After every row comes one of two labels: whether the row has a hidden trait. Each part has its own trait and labels.
[ -2   0   8   2   1  -9 -13  -5  -1  -1  -7  -7 -11   0 -13   0   9 -17
  -2 -13 -23  -9   5 -14  16 -20   7 -52  -7  60  -3  34  11  -3  -2  12
  -7  11 -26  -5  10 -15   0   2  10 -10  -7  -6] => LL
[  5   1  17   3  20  -2  -2  -9   0  -5 -10   0 -10  -3 -28  -2  14  -7
 -10   2  -8 -29   3 -14  10 -33   3 -28  -9  74   0  21   2   0  -4 -10
 -11  17 -10 -12   8  -2   7   4   9  -4 -12  -1] => LL
[-28   6  14  16   3  13  -7 -16   1  -5   7  -5   2   4  16  -1   7  12
  17  10  -6  36  12  -2  25   5  -4 -10 -19 -20  -4  38  -1  -3  -5 -50
  14  -4 -20  15  -1 -11   7   0 -26   4  21 -13] => LL
[-13  -1   5   2   1 -22  -6  -4  -3   0   0  -2 -12  -2  -7   2  14 -10
   2  -2 -13 -14   4  -9  15 -22   4 -25   1  57  -6  19   7   2  -3  -6
 -12  12 -20  -4   7  -8  -2   0  -2 -10  -7   6] => TZ
[ -7  -5  -5   1 -11  -7  -7   5   1   2   8   2   0   9   7   2   0   4
  -4  -4   3   3   3  -2   3  -1   7 -15   2 -25  -5  14   9  -5  -2   4
  -4   3  -6   9   1  -4  -4   2   1   0   2   6] => LL
[-36  11  19  14  11  43  15 -11   1  -5  -9  -7  -4   4  12   7   6   5
  18   9  -3  35  15  -5  24   5 -14  22 -15   9  -5  21  -1   1  -2 -53
  27  -7  -4   2   1 -16   6   0 -22   1  23   3] => TZ
[  1  -2   4   6   0 -10 -16  -5  -2   0  -1  -3  -8  -1 -11  -2  13 -12
   1  -3 -12 -12   8  -7  11 -29  -1 -21  -1  45  -8  32  18  -1  -5   8
 -12  11  -6  -4  13 -11  -1  -1   7  -9  -4  12] => LL
[ -9  -2   7   4   0 -14 -18  -5  -1   0   2  -3  -5   0 -13  -2  13  -8
  -2  -3 -14  -2   7  -8  11 -17   3 -27  -1  12  -7  19  14   1  -3 -12
  -8  13 -19  -2  10 -10   1  -1   2  -9  -5  13] => LL
[ -9  -1  13   3   2 -15 -12  -5  -1  -1  -6  -2  -6  -1 -21   0  16 -14
  -6   2 -12 -29   5  -9  15 -19   4 -26  -1  57  -6  24   3   1  -4 -28
  -7  10 -11  -4   8  -8   0  -1   5  -6  -6   8] => LL
[  3  -4  -2  -3   3 -16   2  -4   2   0   2   2  -1   8   9   3   1  -2
  -8  -3   4 -12   1  -5   3  -1  -2  -7   0  15   5  12  10  -6   0   4
   2  -2  -3  -1   1   2  -5   2  12   1  -1  -9] => LL
[ -6  -5  -5  -1  -4  -7  -2   4   2   0   1   3  -3   4   0   6  -3   0
  -5  -3   0   2   1  -2  -2  -2   3 -17  -2   1  -4  16   6  -6   0  -7
   0   0  -6   7  -1  -5  -7   2   3   0  -3   4] => TZ
[ -5  -3  -7  -1 -17 -17  -7   1   1   3   8  -1   4  17   1  -1   2   5
   3  -3   5  -4   4   1   1  13   4  -7  -2 -32   3   7   8  -6  -1   4
   4  -4 -10  12   3   3  -9  -2   5  -3  10   6] => LL
[ -1  -1   7   6   8 -17  -7  -4   0  -2  -4  -2 -12  -5 -14   0  12 -11
  -3  -3 -13 -20   4 -12  12 -27   7 -40  -4  39  -7   5   5  -5  -2 -10
 -12  12 -17  -8   8 -14   0   4  10  -6 -10   3] => LL
[ -9  -2  -2   4   0 -16 -15  -5  -2   0   0  -5  -3   6  -5  -6  10  -9
   2 -13 -18  -7   9  -9  15 -19   8 -38  -4  25  -8  21  13   1  -1  12
 -13  13 -27   5  10 -16  -3  -1   3 -11  -5   7] => LL
[-28  12   9  12  13  47   6 -14   2  -4  -4  -8 -11   2   7   7   1  -2
  15   4  -9  41  13  -5  27  -6 -15  -3 -24  39  -3  26  -6  -7  -4 -61
  26  -8 -18   4   0 -17   7   3 -16   7  25  -9] => TZ
[ -7  -1  10   3  -8 -14 -13  -5  -3   0  -2  -5  -8  -2 -10   1  21 -21
  -3  -5 -21 -17   6 -10  11 -24   5 -33   1  71  -9  48  13  -1  -6  -6
 -11  10 -16  -2  14  -8   2  -4   5  -8 -10   7] => TZ
[-19   0   9   0  -5 -27 -14 -10  -6  -1  -3  -2  -4   2 -12  -1  20 -10
   1   1 -15 -14   6  -7  11 -18   9 -30   8  49  -5  28  -2   6  -2   1
 -16  13 -22  -1   8  -4   4  -4  -3 -11  -7  10] => TZ
[ -1  -1   2  -3  -2 -13 -10  -4  -2  -1   0  -3  -6   4 -12  -2  12 -10
   9  -4 -18 -12   8  -8   9 -25   0 -24  -3  36  -2  42  10   3  -4  14
 -11  14 -20  -5  10  -5   2  -2   6  -7  -7   6] => TZ
[ -2   0  15   0  11 -11  -1  -6   0  -4 -13  -2  -8  -1 -26  -1  13 -12
 -11  -5 -17 -21   2 -16  13 -31   5 -48 -10  91  -5  12   0  -2   0   0
  -6  10 -16 -12   7  -7   1   3  15  -6 -13  -1] => LL
[-26   7  23  18  10  49  11 -19   4  -7  -6  -3 -15   8   8   4  11   3
  16  11  -4  36   9  -4  23  -4  -5  18 -31  46 -11  38   1  -9  -4 -55
  24 -17  -1  -2  -2 -13  10   4 -23   6  18  -8] => TZ
[-16  -2  -5   4 -11 -17 -18  -1  -3   0  -2  -7  -1   9  -6  -4   9 -11
   4 -16 -16  -1  11  -5  13 -11  11 -50   0  27  -6  23  10   2  -5   9
 -11  14 -34   7   9 -18  -3  -3   4 -15   0   3] => LL
[ 14   3  36  -1  26  14   6 -10   1  -6 -15   1 -17 -12 -44   4  19 -28
 -20  12 -13 -49  -2 -20  16 -58   1 -28  -4 100   0  35   0  -8  -5 -30
  -5   9   3 -24   2   1  13   4  24   2 -26 -12] => TZ
[ -1   0  17   1   3  -3  -8  -8  -2  -2  -5  -2  -4  -7 -23  -1  16 -19
  -8  -2 -10 -26   7  -9  17 -32   2 -21  -1  79  -4  28  12  -3  -7 -21
 -16  12 -12  -8   9  -4   7   1  10  -5 -12   3] => TZ
[-28   8  12  13   3  40   6 -17   2  -5  -4  -3  -8   7  13   5  -1   1
  25  10 -11  35  13  -4  20  -3 -10  13 -20  41  -4  33  -3  -9  -5 -53
  25 -10 -12   2  -4 -11  12   2 -29   3  26  -6] => TZ
[ -5  -4  -8  -1   1   0  -4   0   1   0  -3  -1  -2   4   2   5  -4   3
  -5  -6   5   6  -5  -3  -3   3  11 -12   6 -13  -6   0   6  -3  -4   2
  -1   1  -6  -1   1  -3  -1   1   4  -2  -3   6] => TZ
[-15  -2  10  -3  -4 -17  -9  -3  -3  -1  -2  -2  -9   3 -12   0  17 -13
   2   1 -16 -22   7 -10 -25 -26   4 -15   4  50  -4  36   5   4  -6  -7
 -10  14 -23  -1   8  -5   7  -2   2  -7 -11   9] => TZ
[-11  -5  -8   4 -16 -18 -11   5   1   3  13   0  -2  10   8   3  -6  -5
  -1  -3  -5  10   5   0   1   5   7 -14   3 -18  -6  17  13  -9   0  15
   3   1 -19  10   3  -9  -8   4   2  -1   2   3] => LL
[ -4  -3  -9   2  -7 -16 -20  -2  -3   2   5  -7  -5   8  -2  -6  10  -7
  12 -10 -17  -1   8  -6  16 -17   6 -28   0   1  -3  33  23   5  -6  32
 -14  14 -29   4  12 -16  -3  -2   1 -11   0  11] => TZ

[ -5 -18   6  -6 -11  -4   0  -2  -7  15   1  -9 -60   1  -4  -4   2  27
   0 -12  14 -42  26   5] => L
[-16 -10 -11   1   5  -2   1  -6   2   6  -1  -6   7  -2  -2   1   1  22
   7  -6  11  16   1  -1] => H
[ -5 -10   3  -3  -5  -2   0   0  -1  10   1  -6 -39  -1  -3   0  -1  16
   2  -4   8 -18  13   3] => L
[ -8  -7   2  -2  -1  -1   1   0  -2   6   1  -4 -25  -2  -2   1   0  13
   3  -3   8  -4  10   3] => L
[ -4 -19   6  -5 -13  -4  -1  -4  -7  17   3  -9 -66   0  -5  -5   2  27
   0 -14  13 -45  26   6] => L
[ -9  -2  -1   0   2  -1   1   0   0   1   0   0 -26  -3  -4   5  -2  12
   3   2   6  12   1   1] => H
[ -9  30 -18  -2  13   2   1   0  13  -6  -5  -5 100   2   8   8  -3 -24
  11   5  -2  23 -20  -7] => H
[-16  12 -15   0  11   0   1  -7  10   0  -3  -8  70   0   3   3   1   1
  10  -5   3  22  -8  -6] => H
[-11  -3  -2   1   3   0   1   0   0   4   0  -1 -16  -3  -2   3  -1  12
   4   0   8  14   2   1] => H
[ -9  25 -13   0  12   1   1   0  13  -8  -4  -2  79   1   6  10  -8 -20
  10   1  -4  26 -22  -8] => H
[ -5  33  -8   0  13   2   1   4  10 -18  -5  -1  86   1   7  11  -6 -31
  10   9  -9  28 -26  -7] => H
[ -1 -15   9  -5 -13  -2   0   3  -8   7   2  -4 -73  -1  -4  -2  -2  14
  -1  -6   8 -26  18   7] => L
[-9  5 -4  3  8  0  2  1  2 -5 -1  2  5 -4 -1  5 -4  0  5  4  1 40 -6 -1] => H
[ -6 -16   4  -5 -13  -3   0  -3  -5  16   2  -8 -40   0  -4  -3   1  22
   1 -13  13 -39  24   5] => L
[-15  10  -7   2   8   0   1  -2   7  -5  -2  -1  29  -3  -1   4  -2   5
   7   0   2  20  -8  -5] => H
[ -4  -5   5  -3  -5  -1   1   2  -7   9   1  -1 -39  -2  -2   1  -3   6
   1  -2   5 -21  11   5] => L
[-10  13  -9   2  11   1   1  -1   6  -7  -3  -1  45  -3   2   6  -3  -5
   8   3  -1  31 -14  -5] => H
[ -4 -10   5  -4  -9  -3   0  -2  -5  11   1  -5 -49  -1  -3  -1   0  20
   3  -7  11 -27  15   4] => L
[ -2  -8   5  -5 -11  -3   0   0  -7  12   2  -7 -52   0  -3  -3   0  20
   2  -8   9 -32  23   5] => L
[-13  27  -9   0  11   2   1   0  10 -12  -4  -1  77   0   6   9  -4 -26
   9   5  -5  31 -21  -7] => H
[  0 -24  11  -3 -14  -3   0  -3 -10  16   4  -5 -81  -1  -5  -6   1  23
  -5 -11  11 -35  27   8] => L
[  1 -16  12  -5 -11  -3   0   1 -10  11   0  -5 -65  -2  -5  -2  -1  14
  -4  -8   7 -33  21   6] => L
[ -5  -6  -2  -2  -1  -2   1   1  -2   7   0  -4 -23  -2  -1   1  -1  19
   2  -4   8  -3   8   3] => L
[ -4 -10   4  -5  -9  -2   0  -1  -6  12   1  -6 -33  -1  -3  -1   0  10
   3  -4  11 -32  18   4] => L
[ -1 -34  11  -2 -17  -4   0  -5 -12  17   5  -5 -76  -1  -8 -10   3  31
  -6 -14  10 -35  22   7] => L
[-10 -10   0  -2  -2  -2   1  -1  -3   6   0  -6  13  -2  -2  -1   0  21
   5  -5  11 -15  13   3] => L
[-14   7 -13   2  10   0   1  -3   7  -1  -2  -3  27  -2   1   3  -1   4
  10  -3   3  30 -10  -4] => H
[ -7 -15   1  -6 -12  -4   0  -6  -6  20   2 -12 -28   1  -4  -6   4  32
   0 -15  18 -48  28   5] => L
[ -5 -11   5  -6  -9  -3   0  -1  -7  14   2  -7 -19   0  -3  -2   1  20
   1  -8  13 -29  19   4] => L
[-19  34 -25  -2  11   0   0  -6  18   2  -6 -16 100   5   9   5   2  -8
  18  -8  10 -13 -12  -8] => H
[  0 -25   9  -4 -13  -4   0  -4 -13  16   4  -6 -71  -1  -7  -7   2  31
  -4 -12  14 -39  32   6] => L
[ -8  -8   0  -3  -5  -2   0  -9  -5  10   1  -5 -39  -1  -3   0   0  17
   2  -5  10 -17  14   4] => L
[-12   0  -1   1   6  -1   2   1  -1  -1  -1   1  -9  -4  -3   3  -3   9
   3   2   5  21   0   0] => H
[-11 -11   1  -5  -7  -3   0  -3  -4  14   1  -9 -10   0  -3  -3   1  23
   3 -11  14 -38  23   5] => L
[ -7  -8   3  -4  -8  -3   0  -1  -6  11   2  -7 -41  -1  -3  -1   0  20
   2  -3  10 -27  16   4] => L
[-18  -6 -10   1   3  -1   1  -6   2   8   0  -6   8  -2   0   0   2  21
   6  -7  13   2   9   0] => H
[-21  19 -24  -1  10  -1   1 -12  16   2  -4 -14  95   3   5   4   5  11
  12 -13  11   1  -7  -8] => H
[ -8 -32   3  -5 -15  -5  -1 -14 -10  27   4 -12 -66   0  -8 -14   8  46
  -3 -25  21 -51  35   7] => L
[-18  10 -12   2   9   0   1  -7   9   3  -2  -6  44  -1   1   2   2  10
   9  -4   8  25  -5  -4] => H
[-15  -3  -6   2   7   0   1  -4   2   3  -1  -4  -2  -3  -2   1   0  17
   6  -3   7  16   6   0] => H
[  0  -2  15  -1  -3   0   1  10  -6  -7   1   7 -54  -5  -4   6  -8  -7
  -1  10  -6  12   2   5] => L
[ -2 -13   9  -5 -12  -3   0   1  -6  12   2  -5 -61  -1  -4  -1  -1  14
  -1  -5  13 -31  19   7] => L
[ -6  40 -11  -2  13   2   0   7  14 -15  -7  -3 100   2  10  12  -7 -31
  13   9  -6  20 -27  -6] => H
[-15  -1  -6   1   8   0   2  -3   3   1  -1  -2   1  -3  -1   3  -1  14
   5  -3   7  19  -1  -1] => H
[-10 -11  -1  -3  -6  -2   0  -3  -3   8   2  -7 -32  -1  -3  -1   1  21
   3  -7  12 -16  23   3] => L
[ -1 -13  12  -4 -12  -3   0   1  -8   9   2  -3 -62  -1  -4   0  -1  12
  -1  -6   5 -30  18   5] => L
[-15  -4  -5  -1   2  -2   1  -4   1   9   0  -8  -6  -2  -2   0   1  18
   5  -6  13  -3  11   2] => H
[-14  19 -16   0  11   1   1  -5  12  -1  -3  -6  89   1   5   5   1  -1
  11  -7   3  26 -13  -7] => H
[ -9  18  -9   1  10   2   1  -1   8  -7  -4   0  54  -1   3   7  -3 -15
   8  -1  -4  35 -16  -5] => H
[ -8 -10  10  -5 -10  -3   0  -5  -4  16   1 -10 -41   0  -2  -3   2  27
   0 -10  17 -36  20   4] => L
[-10   3  -5   3   8   0   2   0   5  -2  -1   2  19  -3   1   5  -2   4
   2   4   5  35  -1   0] => H
[ -4 -17   6  -6 -11  -5   0  -2  -8  11   3  -8 -70   0  -3  -4   1  25
   0 -10  16 -44  25   7] => L
[ -9  -8   2  -1  -2  -1   1   1  -3   5   1  -3 -31  -3  -3   0  -3  15
   3  -1   4   4   9   2] => L
[  3 -20  11  -4  -9  -3  -1   0 -11  11   3  -6 -88  -1  -5  -5   0  19
  -4 -10  10 -32  23   7] => L
[-10  12  -7   3   8   1   1   0   6  -9  -2   1  33  -3   1   6  -3  -5
   6   4  -2  39 -15  -3] => H
[ -2 -10   6  -5  -9  -3   0  -1  -9  18   2  -4 -67   0  -4  -3   0   6
   0  -7  10 -42  24   3] => L
[-15  22 -14  -1  11   1   1  -4  13  -5  -4  -6  86   2   5   6  -1 -13
  11   0   1  19 -17  -7] => H
[   0  -39   12   -2  -12   -4   -1   -9  -16   16    5   -1 -100   -3
  -10  -13    6   41  -10  -15    8  -21   42    7] => L
[-12  18 -11   1  12   1   1  -2   8  -5  -4   0  55  -1   2   6  -2  -7
   7   1   0  27 -14  -6] => H
[ -7  47 -14  -2  13   3   1   9  18 -15  -7  -7 100   3  11  15  -8 -44
  14  12  -3  17 -22  -6] => H
[ -9   4 -11   2   9  -1   1  -4   6   4  -2  -4  29  -3   0   2   0  13
   6  -2   7  30  -1  -2] => H
[-13  10 -10   1  15   0   1  -8   6   0  -2  -3  32  -1   1   5   0  13
   8  -2   3  30  -5  -5] => H
[-15  10  -7   2  11   0   1  -3   6  -2  -2  -3  40  -1   1   5  -1   2
   8  -2   3  35 -11  -4] => H
